Below is a small trained network, with its code and all its weights. Each question gives an input and a class and asks what happens when units are switched off, that is, made to give their printed mean instead of their output.

import numpy as np


def w(rows, s, z=0):
    codes = np.array(rows[::2]) - 128.0
    scale = np.full(codes.shape[1], s)
    scale[-1] = z or s
    return codes * scale


def norm(h):
    return h / np.sqrt((h * h).mean(-1, keepdims=True) + 1e-5)


def f(y):
    return np.maximum(y, 0)


def log_softmax(a):
    a = a - a.max(-1, keepdims=True)
    return a - np.log(np.exp(a).sum(-1, keepdims=True))


def net(x, mask):
    res = np.array(x, float).reshape(1, 2) / 4 @ E
    u = 0
    for l in range(2):
        y = f(norm(res) @ A[l][:, :-1].T + A[l][:, -1])
        res = res + np.where(mask[u : u + 9], y, B[l][:, -1]) @ B[l][:, :-1]
        u += 9
    return log_softmax(norm(res)[-1] @ U[:, :-1].T + U[:, -1])


A, B = {}, {}
E = w([
[86,25,184,158,228],'x0',
[237,166,73,32,255],'x1',
],0.0057)
A[0] = w([
[156,70,189,103,156,93],'L0N0',
[138,154,161,132,71,107],'L0N1',
[223,127,58,77,128,51],'L0N2',
[63,124,127,165,105,84],'L0N3',
[180,193,76,36,161,3],'L0N4',
[139,176,122,190,79,106],'L0N5',
[182,186,41,62,105,100],'L0N6',
[128,158,84,66,172,114],'L0N7',
[198,219,10,75,139,178],'L0N8',
],0.011,0.0054)
B[0] = w([
[189,126,150,159,147,159],'L0N0',
[153,103,153,85,126,161],'L0N1',
[49,250,94,164,75,184],'L0N2',
[124,198,156,130,107,167],'L0N3',
[108,254,62,135,119,192],'L0N4',
[107,68,153,76,139,170],'L0N5',
[114,70,87,109,144,208],'L0N6',
[33,142,126,143,155,177],'L0N7',
[65,158,21,133,166,248],'L0N8',
],0.012)
A[1] = w([
[119,102,182,163,202,83],'L1N0',
[95,72,29,96,105,113],'L1N1',
[139,77,190,82,133,5],'L1N2',
[117,125,88,100,19,144],'L1N3',
[250,78,60,95,229,150],'L1N4',
[154,244,60,134,169,29],'L1N5',
[123,52,170,136,107,31],'L1N6',
[100,73,72,75,112,159],'L1N7',
[100,176,97,133,159,50],'L1N8',
],0.012,0.0027)
B[1] = w([
[202,58,78,94,126,203],'L1N0',
[170,34,177,153,202,227],'L1N1',
[142,180,125,113,74,167],'L1N2',
[108,138,157,16,193,220],'L1N3',
[2,134,172,118,137,184],'L1N4',
[105,158,59,203,83,254],'L1N5',
[173,241,54,99,113,178],'L1N6',
[106,88,181,214,174,198],'L1N7',
[182,185,96,104,99,209],'L1N8',
],0.0097,0.0075)
U = w([
[156,102,126,191,155,11],'0',
[96,190,190,68,94,173],'1',
[111,53,165,101,201,169],'2',
[88,186,68,144,157,213],'3',
[253,77,119,133,128,117],'4',
[162,131,123,128,126,2],'5',
[167,147,169,200,64,127],'6',
],0.024,0.0072)

Each question gives the input, the list of numbers given to net, and the class t.
The units are the neurons (one row each of A and B). Each row of codes is followed by its name. A weight is (code - 128) times the scale printed after its matrix; where a second scale follows, it is the last column's (A, B and U).
mask holds one flag per neuron, layer by layer. A switched-off neuron (its flag False) gives its mean, the last column of its row in B, instead of its output. The means were averaged over made-up inputs and are rounded, as every weight is.
A unit's drop is (log p(t) with every unit on - log p(t) with that unit switched off) / (log p(t) with every unit on - log p(t) with every unit switched off).
The circuit of an input: a set's keep is (log p(t) with only the set's units on - log p(t) with every unit switched off) / (log p(t) with every unit on - log p(t) with every unit switched off). Starting from the 12 units with the biggest drops (on a tie, the unit counted first), units are removed one at a time, each time the one whose removal leaves the highest keep (on an exact tie, the one counted first), for as long as the keep stays at least 0.8.
circuit, biggest first: the units of the circuit, biggest drop first
most important unit: the unit with the biggest drop
top k neurons: the k neurons with the biggest drops, biggest first
k most important neurons of layer l: the k neurons of layer l with the biggest drops, biggest first
drop when u is switched off: that unit's drop, to one decimal
input [-1,-1], class 1: top 2 neurons => L0N8, L0N6
input [4,1], class 2: most important unit => L0N4
input [3,-1], class 4: top 4 neurons => L0N8, L0N2, L0N4, L0N6
input [8,-1], class 4: top 3 neurons => L1N0, L0N8, L0N6
input [3,-4], class 6: circuit, biggest first => L1N3, L0N8, L0N6, L0N4
input [7,-5], class 4: top 2 neurons => L0N2, L0N4
input [8,-6], class 4: top 4 neurons => L0N2, L1N0, L0N4, L0N8
input [3,2], class 2: circuit, biggest first => L0N4, L0N8
input [6,-1], class 4: 2 most important neurons of layer 0 => L0N8, L0N6
input [8,-5], class 4: top 2 neurons => L0N2, L1N0
input [-5,-4], class 1: 4 most important neurons of layer 0 => L0N8, L0N6, L0N1, L0N3
input [6,0], class 2: top 2 neurons => L1N4, L0N2
input [5,-7], class 6: 2 most important neurons of layer 1 => L1N3, L1N4
input [7,-2], class 4: top neuron => L0N8
input [6,-6], class 6: 2 most important neurons of layer 1 => L1N3, L1N1
input [4,-3], class 4: 2 most important neurons of layer 1 => L1N0, L1N5
input [7,-4], class 4: 3 most important neurons of layer 0 => L0N2, L0N8, L0N4
input [-8,-7], class 1: top 2 neurons => L0N8, L0N6
input [3,-3], class 6: 2 most important neurons of layer 1 => L1N3, L1N1
input [7,1], class 2: most important unit => L1N4
input [1,-1], class 6: top 3 neurons => L0N6, L0N3, L0N8
input [7,-8], class 6: top 2 neurons => L0N8, L1N3
input [8,-7], class 6: 3 most important neurons of layer 0 => L0N8, L0N6, L0N3
input [1,-2], class 1: top 2 neurons => L0N8, L0N4
input [-2,-8], class 1: drop when L0N8 is switched off => 0.5
